Here is a tiny trained network, its code and every weight. The questions are about switching its units off for an input and a class, where a switched-off unit gives its printed mean instead of its output.

import numpy as np


def w(rows, s, z=0):
    codes = np.array(rows[::2]) - 128.0
    scale = np.full(codes.shape[1], s)
    scale[-1] = z or s
    return codes * scale


def norm(h):
    return h / np.sqrt((h * h).mean(-1, keepdims=True) + 1e-5)


def f(y):
    return y / 2 * (1 + np.tanh(0.7978845608 * (y + 0.044715 * y**3)))


def log_softmax(a):
    a = a - a.max(-1, keepdims=True)
    return a - np.log(np.exp(a).sum(-1, keepdims=True))


def net(x, mask):
    res = np.array(x, float).reshape(1, 7) / 4 @ E
    u = 0
    for l in range(3):
        y = f(norm(res) @ A[l][:, :-1].T + A[l][:, -1])
        res = res + np.where(mask[u : u + 13], y, B[l][:, -1]) @ B[l][:, :-1]
        u += 13
    return log_softmax(norm(res)[-1] @ U[:, :-1].T + U[:, -1])


A, B = {}, {}
E = w([
[184,152,148,115,135],'x0',
[96,164,121,152,93],'x1',
[112,142,178,23,135],'x2',
[111,123,169,138,239],'x3',
[109,109,86,87,115],'x4',
[109,255,70,126,145],'x5',
[77,148,176,147,95],'x6',
],0.0042)
A[0] = w([
[178,121,77,92,58,93],'0.n0',
[135,158,192,142,124,24],'0.n1',
[142,53,137,82,114,44],'0.n2',
[93,190,221,116,165,178],'0.n3',
[72,62,200,77,172,50],'0.n4',
[99,109,183,85,138,75],'0.n5',
[93,187,193,13,68,180],'0.n6',
[189,159,74,152,172,202],'0.n7',
[134,124,179,24,123,134],'0.n8',
[183,103,72,157,121,249],'0.n9',
[56,144,101,12,88,130],'0.n10',
[158,88,102,123,255,152],'0.n11',
[67,172,84,156,101,20],'0.n12',
],0.0071,0.0022)
B[0] = w([
[189,74,131,62,148,173],'0.n0',
[179,156,109,228,178,118],'0.n1',
[191,85,126,154,102,155],'0.n2',
[202,129,137,89,143,201],'0.n3',
[160,2,109,187,55,199],'0.n4',
[211,80,101,215,116,149],'0.n5',
[190,200,27,162,110,252],'0.n6',
[137,87,196,85,104,197],'0.n7',
[158,147,47,164,102,196],'0.n8',
[97,86,189,71,115,211],'0.n9',
[220,239,65,116,180,218],'0.n10',
[92,136,153,63,128,218],'0.n11',
[101,140,48,152,91,156],'0.n12',
],0.006,0.0034)
A[1] = w([
[117,78,116,99,193,118],'1.n0',
[112,171,181,163,75,73],'1.n1',
[192,63,143,72,14,216],'1.n2',
[92,149,106,93,119,9],'1.n3',
[40,103,87,138,141,5],'1.n4',
[86,182,131,125,121,176],'1.n5',
[176,171,39,181,134,174],'1.n6',
[162,96,71,165,96,180],'1.n7',
[46,155,250,129,66,121],'1.n8',
[94,159,52,123,137,158],'1.n9',
[41,163,103,98,97,79],'1.n10',
[21,96,179,163,117,115],'1.n11',
[3,146,131,138,64,61],'1.n12',
],0.0059,0.003)
B[1] = w([
[22,89,153,147,58,135],'1.n0',
[195,68,84,162,156,122],'1.n1',
[88,90,202,108,192,253],'1.n2',
[165,130,150,127,62,109],'1.n3',
[123,127,109,228,4,111],'1.n4',
[159,147,145,73,67,145],'1.n5',
[188,118,203,68,2,202],'1.n6',
[129,74,169,105,150,183],'1.n7',
[188,190,40,107,164,153],'1.n8',
[158,91,135,120,56,157],'1.n9',
[111,85,60,183,34,129],'1.n10',
[137,206,59,143,93,151],'1.n11',
[102,116,80,206,92,135],'1.n12',
],0.0055,0.0051)
A[2] = w([
[108,159,132,10,171,128],'2.n0',
[30,141,98,154,62,200],'2.n1',
[113,128,181,185,123,33],'2.n2',
[117,227,37,169,160,114],'2.n3',
[222,189,127,225,169,113],'2.n4',
[83,105,138,213,254,155],'2.n5',
[150,70,142,153,82,195],'2.n6',
[44,86,126,63,134,125],'2.n7',
[195,109,203,140,166,253],'2.n8',
[125,175,165,42,180,84],'2.n9',
[118,217,84,185,109,190],'2.n10',
[162,180,137,120,104,134],'2.n11',
[128,83,97,111,13,235],'2.n12',
],0.0076,0.0024)
B[2] = w([
[132,191,163,190,110,203],'2.n0',
[127,145,93,254,134,170],'2.n1',
[166,97,80,115,112,116],'2.n2',
[185,57,173,83,106,178],'2.n3',
[169,99,65,14,82,177],'2.n4',
[167,153,144,98,67,183],'2.n5',
[36,89,133,139,137,194],'2.n6',
[181,157,167,142,94,179],'2.n7',
[118,136,152,40,103,254],'2.n8',
[97,209,124,203,194,182],'2.n9',
[134,33,131,177,34,190],'2.n10',
[187,168,84,69,72,170],'2.n11',
[76,183,161,155,164,242],'2.n12',
],0.0068,0.0046)
U = w([
[88,122,10,134,190,3],'0',
[123,199,185,97,175,145],'1',
[120,187,72,202,67,117],'2',
[88,82,66,232,44,93],'3',
[57,114,68,214,150,12],'4',
[85,53,221,98,150,209],'5',
[225,163,64,67,40,248],'6',
],0.011,0.0059)

Each question gives the input, the list of numbers given to net, and the class t.
The units are the neurons (one row each of A and B). Each row of codes is followed by its name. A weight is (code - 128) times the scale printed after its matrix; where a second scale follows, it is the last column's (A, B and U).
mask holds one flag per neuron, layer by layer. A switched-off neuron (its flag False) gives its mean, the last column of its row in B, instead of its output. The means were averaged over made-up inputs and are rounded, as every weight is.
A unit's drop is (log p(t) with every unit on - log p(t) with that unit switched off) / (log p(t) with every unit on - log p(t) with every unit switched off).
The circuit of an input: a set's keep is (log p(t) with only the set's units on - log p(t) with every unit switched off) / (log p(t) with every unit on - log p(t) with every unit switched off). Starting from the 12 units with the biggest drops (on a tie, the unit counted first), units are removed one at a time, each time the one whose removal leaves the highest keep (on an exact tie, the one counted first), for as long as the keep stays at least 0.8.
circuit, biggest first: the units of the circuit, biggest drop first
k most important neurons: the k neurons with the biggest drops, biggest first
top k neurons in layer l: the k neurons of layer l with the biggest drops, biggest first
drop of u: that unit's drop, to one decimal
input [5,-3,-7,4,-7,0,7], class 6: circuit, biggest first	2.n4
input [6,7,-8,7,0,-5,-6], class 1: circuit, biggest first	0.n4, 0.n11, 2.n10
input [-5,-8,4,5,5,6,3], class 6: 3 most important neurons	0.n10, 1.n2, 0.n6
input [4,6,0,5,1,7,-8], class 1: top 2 neurons in layer 0	0.n7, 0.n6
input [7,-3,-5,-7,-2,5,3], class 5: top 3 neurons in layer 0	0.n0, 0.n11, 0.n10
input [-1,0,6,8,5,3,0], class 6: 2 most important neurons	0.n6, 0.n10
input [-8,6,-1,-8,6,5,-8], class 2: top 2 neurons in layer 0	0.n3, 0.n6
input [-5,-3,-5,4,-4,4,6], class 3: 4 most important neurons	2.n10, 0.n10, 0.n12, 2.n1
input [-6,3,-4,8,-2,0,3], class 3: 2 most important neurons	0.n10, 2.n1
input [-8,1,8,4,2,-4,8], class 6: top 3 neurons in layer 1	1.n0, 1.n10, 1.n12
input [-5,0,4,1,-8,0,6], class 6: 2 most important neurons	0.n6, 0.n1
input [1,-2,-7,3,-5,-4,0], class 1: top 2 neurons in layer 1	1.n10, 1.n12
input [-2,2,-4,8,2,8,6], class 3: 2 most important neurons	2.n10, 0.n10
input [-1,-2,-1,-8,-2,-1,2], class 1: most important neuron	0.n4
input [3,0,5,7,3,7,4], class 6: 2 most important neurons	0.n6, 1.n2
input [-4,2,2,7,-4,5,5], class 6: top 2 neurons in layer 1	1.n2, 1.n7
input [3,0,-8,4,5,2,-5], class 5: top 2 neurons in layer 0	0.n7, 0.n9
input [-1,-4,1,-3,-7,4,0], class 1: drop of 0.n10	0.6
input [0,0,2,7,7,4,-6], class 1: drop of 1.n8	0.0
input [-8,-4,-8,8,-8,7,5], class 6: drop of 2.n3	0.1
input [-6,0,-4,4,2,-5,8], class 3: most important neuron	1.n11
